Below is a small trained network, with its code and all its weights. Each question gives an input and a target symbol and asks what happens when units are switched off, that is, made to give their printed mean instead of their output.

import numpy as np


def w(rows, s, z=0):
    codes = np.array(rows[::2]) - 128.0
    scale = np.full(codes.shape[1], s)
    scale[-1] = z or s
    return codes * scale


def norm(h):
    return h / np.sqrt((h * h).mean(-1, keepdims=True) + 1e-5)


def f(y):
    return np.maximum(y, 0)


def softmax(a):
    e = np.exp(a - a.max(-1, keepdims=True))
    return e / e.sum(-1, keepdims=True)


def log_softmax(a):
    a = a - a.max(-1, keepdims=True)
    return a - np.log(np.exp(a).sum(-1, keepdims=True))


def net(x, mask):
    ids = ['ΞΠΨεζθμτ'.index(c) for c in x.split()]
    T = len(ids)
    res = E[ids] + P[:T]
    r = norm(res)
    for j in range(3):
        rows = slice(4 * j, 4 * j + 4)
        q, k, v = (r @ M[0][rows].T for M in (Q, K, V))
        z = softmax(np.where(np.tri(T) > 0, q @ k.T / 4**0.5, -1e9)) @ v
        o = O[0][rows]
        res = res + np.where(mask[j], z, o[:, -1]) @ o[:, :-1]
    y = f(norm(res) @ A[0][:, :-1].T + A[0][:, -1])
    res = res + np.where(mask[3:15], y, B[0][:, -1]) @ B[0][:, :-1]
    return log_softmax(norm(res)[-1] @ U[:, :-1].T + U[:, -1])


Q, K, V, O, A, B = {}, {}, {}, {}, {}, {}
E = w([
[117,174,186,135],'Ξ',
[60,45,103,170],'Π',
[34,90,158,112],'Ψ',
[165,57,74,214],'ε',
[210,167,114,199],'ζ',
[62,189,84,2],'θ',
[76,109,92,145],'μ',
[10,44,34,13],'τ',
],0.019)
P = w([
[164,86,140,98],'0',
[83,189,103,191],'1',
[80,58,199,136],'2',
[179,75,135,113],'3',
[77,213,140,212],'4',
[200,147,50,82],'5',
[173,73,117,113],'6',
[82,247,153,220],'7',
],0.014)
Q[0] = w([
[21,3,64,183],'H0',
[91,217,206,58],'H0',
[20,127,199,68],'H0',
[135,139,188,240],'H0',
[185,194,84,109],'H1',
[116,94,120,22],'H1',
[102,69,80,131],'H1',
[152,104,181,203],'H1',
[138,114,150,96],'H2',
[152,97,151,189],'H2',
[166,121,101,138],'H2',
[235,134,161,127],'H2',
],0.016)
K[0] = w([
[27,29,71,174],'H0',
[108,175,168,73],'H0',
[1,138,204,66],'H0',
[145,129,181,225],'H0',
[214,180,98,120],'H1',
[123,53,105,30],'H1',
[103,54,73,155],'H1',
[117,119,183,191],'H1',
[192,162,126,40],'H2',
[133,164,84,143],'H2',
[138,112,145,129],'H2',
[222,147,88,151],'H2',
],0.017)
V[0] = w([
[102,250,121,233],'H0',
[147,127,16,254],'H0',
[155,176,66,75],'H0',
[140,211,182,151],'H0',
[117,76,157,76],'H1',
[138,158,150,112],'H1',
[160,163,98,173],'H1',
[151,177,53,64],'H1',
[123,98,162,118],'H2',
[151,143,134,120],'H2',
[137,99,122,132],'H2',
[148,138,134,140],'H2',
],0.0076)
O[0] = w([
[47,87,18,2,149],'H0',
[86,203,187,39,195],'H0',
[205,130,146,128,25],'H0',
[121,28,51,104,121],'H0',
[161,140,177,84,63],'H1',
[123,99,90,102,119],'H1',
[115,80,105,162,160],'H1',
[171,170,175,176,4],'H1',
[139,122,107,92,137],'H2',
[122,100,160,139,97],'H2',
[178,109,128,162,141],'H2',
[139,159,159,128,131],'H2',
],0.0053,0.0018)
A[0] = w([
[83,187,197,119,182],'N0',
[196,162,156,74,12],'N1',
[120,250,180,111,133],'N2',
[188,133,31,119,101],'N3',
[69,196,107,118,134],'N4',
[208,42,90,88,44],'N5',
[141,85,171,20,125],'N6',
[76,81,159,142,136],'N7',
[112,158,59,171,255],'N8',
[95,122,225,82,69],'N9',
[154,156,239,177,131],'N10',
[94,97,185,28,143],'N11',
],0.012,0.0066)
B[0] = w([
[233,115,129,236,187],'N0',
[170,223,172,202,139],'N1',
[82,44,124,197,170],'N2',
[28,126,100,106,170],'N3',
[130,181,168,161,196],'N4',
[67,133,166,254,177],'N5',
[94,156,22,8,162],'N6',
[187,231,45,140,192],'N7',
[171,102,186,80,254],'N8',
[44,191,221,69,150],'N9',
[62,130,81,21,173],'N10',
[181,77,133,169,173],'N11',
],0.008,0.0092)
U = w([
[33,243,98,180,2],'Ξ',
[174,64,202,132,242],'Π',
[66,96,225,130,129],'Ψ',
[117,93,17,216,28],'ε',
[238,173,95,146,129],'ζ',
[184,157,227,72,240],'θ',
[208,216,249,215,115],'μ',
[124,87,107,99,203],'τ',
],0.012,0.0068)

Each question gives the input, a string of symbols that net reads in full, and the target symbol t.
The units are the heads (4 rows each of Q, K, V and O) and the neurons (one row each of A and B). Each row of codes is followed by its name. A weight is (code - 128) times the scale printed after its matrix; where a second scale follows, it is the last column's (O, A, B and U).
mask holds one flag per unit, heads first, then neurons. A switched-off unit (its flag False) gives its mean, the last column of its rows in O or B, instead of its output. The means were averaged over made-up inputs and are rounded, as every weight is.
A unit's drop is (log p(t) with every unit on - log p(t) with that unit switched off) / (log p(t) with every unit on - log p(t) with every unit switched off).
The circuit of an input: a set's keep is (log p(t) with only the set's units on - log p(t) with every unit switched off) / (log p(t) with every unit on - log p(t) with every unit switched off). Starting from the 12 units with the biggest drops (on a tie, the unit counted first), units are removed one at a time, each time the one whose removal leaves the highest keep (on an exact tie, the one counted first), for as long as the keep stays at least 0.8.
units of the circuit, in order: the units of the circuit, biggest drop first
k most important neurons: the k neurons with the biggest drops, biggest first
which heads matter: for each layer, one digit per head in row order, 1 if its drop is at least 0.15 and else 0, layers parted by /
drop of u: that unit's drop, to one decimal
input ε ζ θ ζ Ξ τ ζ, target ε: 2 most important neurons : [N3 N4]
input Ξ ζ Ξ Ξ θ Π, target Π: which heads matter : 110
input μ ε Ξ μ ε, target μ: which heads matter : 100
input Ξ ζ Ξ Ξ ε, target Ξ: 2 most important neurons : [N0 N11]
input Ξ Ξ ζ Ψ, target θ: 4 most important neurons : [N9 N10 N7 N5]
input τ θ ζ Ξ, target ε: most important neuron : [N8]
input ε Π μ Ψ Ψ, target μ: units of the circuit, in order : [N0 N3]
input ε ζ Ξ, target Ξ: which heads matter : 110
input μ θ τ Ξ μ Ξ, target Ξ: 4 most important neurons : [N3 N5 N1 N0]
input τ Ξ ζ, target ζ: which heads matter : 110
input ε Π μ, target μ: units of the circuit, in order : [H0 N7 N0 N3]
input τ τ ζ Π, target Ξ: which heads matter : 110
input θ ζ Π τ Π Ψ, target Ψ: units of the circuit, in order : [H0 N2 N10 H1]
input θ ε Ξ Ψ Ψ, target μ: units of the circuit, in order : [N0]
input τ ζ ζ τ Ξ Π Ψ, target θ: 4 most important neurons : [N10 N9 N5 N7]
input ε Ξ ε, target ε: 2 most important neurons : [N7 N10]
input θ ε ζ, target ζ: units of the circuit, in order : [N7 H0 N5]
input τ θ θ μ, target Ψ: 3 most important neurons : [N10 N2 N9]
input ζ Ξ ζ τ ε μ ζ τ, target μ: 2 most important neurons : [N0 N4]
input Π ε Ψ ε Π, target μ: most important neuron : [N0]
input Ξ τ θ Ξ Ξ Π μ ζ, target Ξ: drop of H0 : 1.3
